Here is a tiny trained network, its code and every weight. The questions are about switching its units off for an input and a class, where a switched-off unit gives its printed mean instead of its output.

import numpy as np


def w(rows, s, z=0):
    codes = np.array(rows[::2]) - 128.0
    scale = np.full(codes.shape[1], s)
    scale[-1] = z or s
    return codes * scale


def f(y):
    return y / 2 * (1 + np.tanh(0.7978845608 * (y + 0.044715 * y**3)))


def log_softmax(a):
    a = a - a.max(-1, keepdims=True)
    return a - np.log(np.exp(a).sum(-1, keepdims=True))


def net(x, mask):
    res = np.array(x, float).reshape(1, 3) / 4 @ E
    y = f(res @ A[0][:, :-1].T + A[0][:, -1])
    res = res + np.where(mask, y, B[0][:, -1]) @ B[0][:, :-1]
    return log_softmax(res[-1] @ U[:, :-1].T + U[:, -1])


A, B = {}, {}
E = w([
[236,130,19,162],'x0',
[192,242,255,172],'x1',
[122,240,88,38],'x2',
],0.0097)
A[0] = w([
[159,181,149,171,119],'n1',
[122,79,141,221,91],'n2',
[180,85,109,230,168],'n3',
[122,170,124,179,109],'n4',
[105,89,45,102,99],'n5',
[178,150,79,134,136],'n6',
[202,154,98,181,120],'n7',
[220,145,51,151,132],'n8',
[23,143,162,158,169],'n9',
[171,153,175,167,115],'n10',
[38,56,84,99,146],'n11',
[166,118,170,101,193],'n12',
[70,115,186,113,120],'n13',
[89,172,81,30,92],'n14',
[41,116,184,138,112],'n15',
[138,242,123,59,93],'n16',
[141,34,88,85,126],'n17',
[56,142,170,72,103],'n18',
[200,129,79,152,103],'n19',
[122,214,66,107,119],'n20',
[152,193,153,121,113],'n21',
[188,99,117,107,247],'n22',
[98,205,150,101,126],'n23',
[182,126,98,139,188],'n24',
[176,161,197,164,163],'n25',
[65,129,184,31,128],'n26',
[94,118,171,95,100],'n27',
[128,32,187,246,111],'n28',
[193,139,212,160,79],'n29',
[108,87,55,104,170],'n30',
[103,120,125,91,246],'n31',
],0.013)
B[0] = w([
[142,55,141,106,183],'n1',
[209,193,49,63,171],'n2',
[129,182,127,154,222],'n3',
[143,82,115,118,142],'n4',
[188,65,152,125,200],'n5',
[109,147,89,172,191],'n6',
[133,93,113,165,195],'n7',
[119,115,100,172,234],'n8',
[121,122,149,192,207],'n9',
[164,54,176,80,181],'n10',
[149,95,183,105,226],'n11',
[85,127,164,128,190],'n12',
[117,132,35,210,178],'n13',
[199,163,125,87,199],'n14',
[154,108,84,201,184],'n15',
[181,149,132,105,232],'n16',
[185,94,190,126,206],'n17',
[137,116,79,159,186],'n18',
[131,90,36,199,186],'n19',
[187,206,117,143,208],'n20',
[183,104,171,104,188],'n21',
[84,163,199,178,247],'n22',
[151,134,133,150,201],'n23',
[78,119,139,174,210],'n24',
[125,67,200,125,228],'n25',
[146,138,104,187,209],'n26',
[150,85,45,173,153],'n27',
[204,254,106,68,219],'n28',
[167,69,138,108,187],'n29',
[134,100,198,116,228],'n30',
[105,151,195,138,239],'n31',
],0.0099,0.013)
U = w([
[147,99,88,254,108],'0',
[188,31,198,83,78],'1',
[225,236,122,81,162],'2',
[50,178,226,169,254],'3',
[62,176,89,63,97],'4',
[73,177,95,41,79],'5',
[168,130,34,31,83],'6',
],0.012,0.0081)

Each question gives the input, the list of numbers given to net, and the class t.
The units are the neurons (one row each of A and B). Each row of codes is followed by its name. A weight is (code - 128) times the scale printed after its matrix; where a second scale follows, it is the last column's (A, B and U).
mask holds one flag per neuron, in row order. A switched-off neuron (its flag False) gives its mean, the last column of its row in B, instead of its output. The means were averaged over made-up inputs and are rounded, as every weight is.
A unit's drop is (log p(t) with every unit on - log p(t) with that unit switched off) / (log p(t) with every unit on - log p(t) with every unit switched off).
The circuit of an input: a set's keep is (log p(t) with only the set's units on - log p(t) with every unit switched off) / (log p(t) with every unit on - log p(t) with every unit switched off). Starting from the 12 units with the biggest drops (on a tie, the unit counted first), units are removed one at a time, each time the one whose removal leaves the highest keep (on an exact tie, the one counted first), for as long as the keep stays at least 0.8.
circuit, biggest first: the units of the circuit, biggest drop first
unit that matters most: the unit with the biggest drop
k most important neurons: the k neurons with the biggest drops, biggest first
drop of u: that unit's drop, to one decimal
input [-7,-7,8], class 2: circuit, biggest first => (n14)
input [-3,4,1], class 1: circuit, biggest first => (n22; n25)
input [8,8,7], class 0: circuit, biggest first => (n19; n8)
input [3,5,-5], class 1: 3 most important neurons => (n25; n10; n29)
input [-5,5,0], class 0: 2 most important neurons => (n13; n15)
input [3,4,-4], class 1: 4 most important neurons => (n25; n10; n20; n29)
input [0,3,3], class 3: 2 most important neurons => (n28; n5)
input [-1,-4,-3], class 1: 2 most important neurons => (n11; n17)
input [-3,-1,3], class 3: 2 most important neurons => (n28; n19)
input [0,-1,-4], class 2: 2 most important neurons => (n28; n2)
input [-7,-7,-4], class 0: 3 most important neurons => (n13; n15; n26)
input [8,-1,7], class 0: 2 most important neurons => (n19; n8)
input [5,6,1], class 1: 3 most important neurons => (n10; n25; n1)
input [7,8,4], class 1: unit that matters most => n10
input [2,-6,-8], class 2: drop of n28 => 0.8
input [3,5,-8], class 2: drop of n28 => 1.2
input [-2,-2,-3], class 3: drop of n20 => 0.1
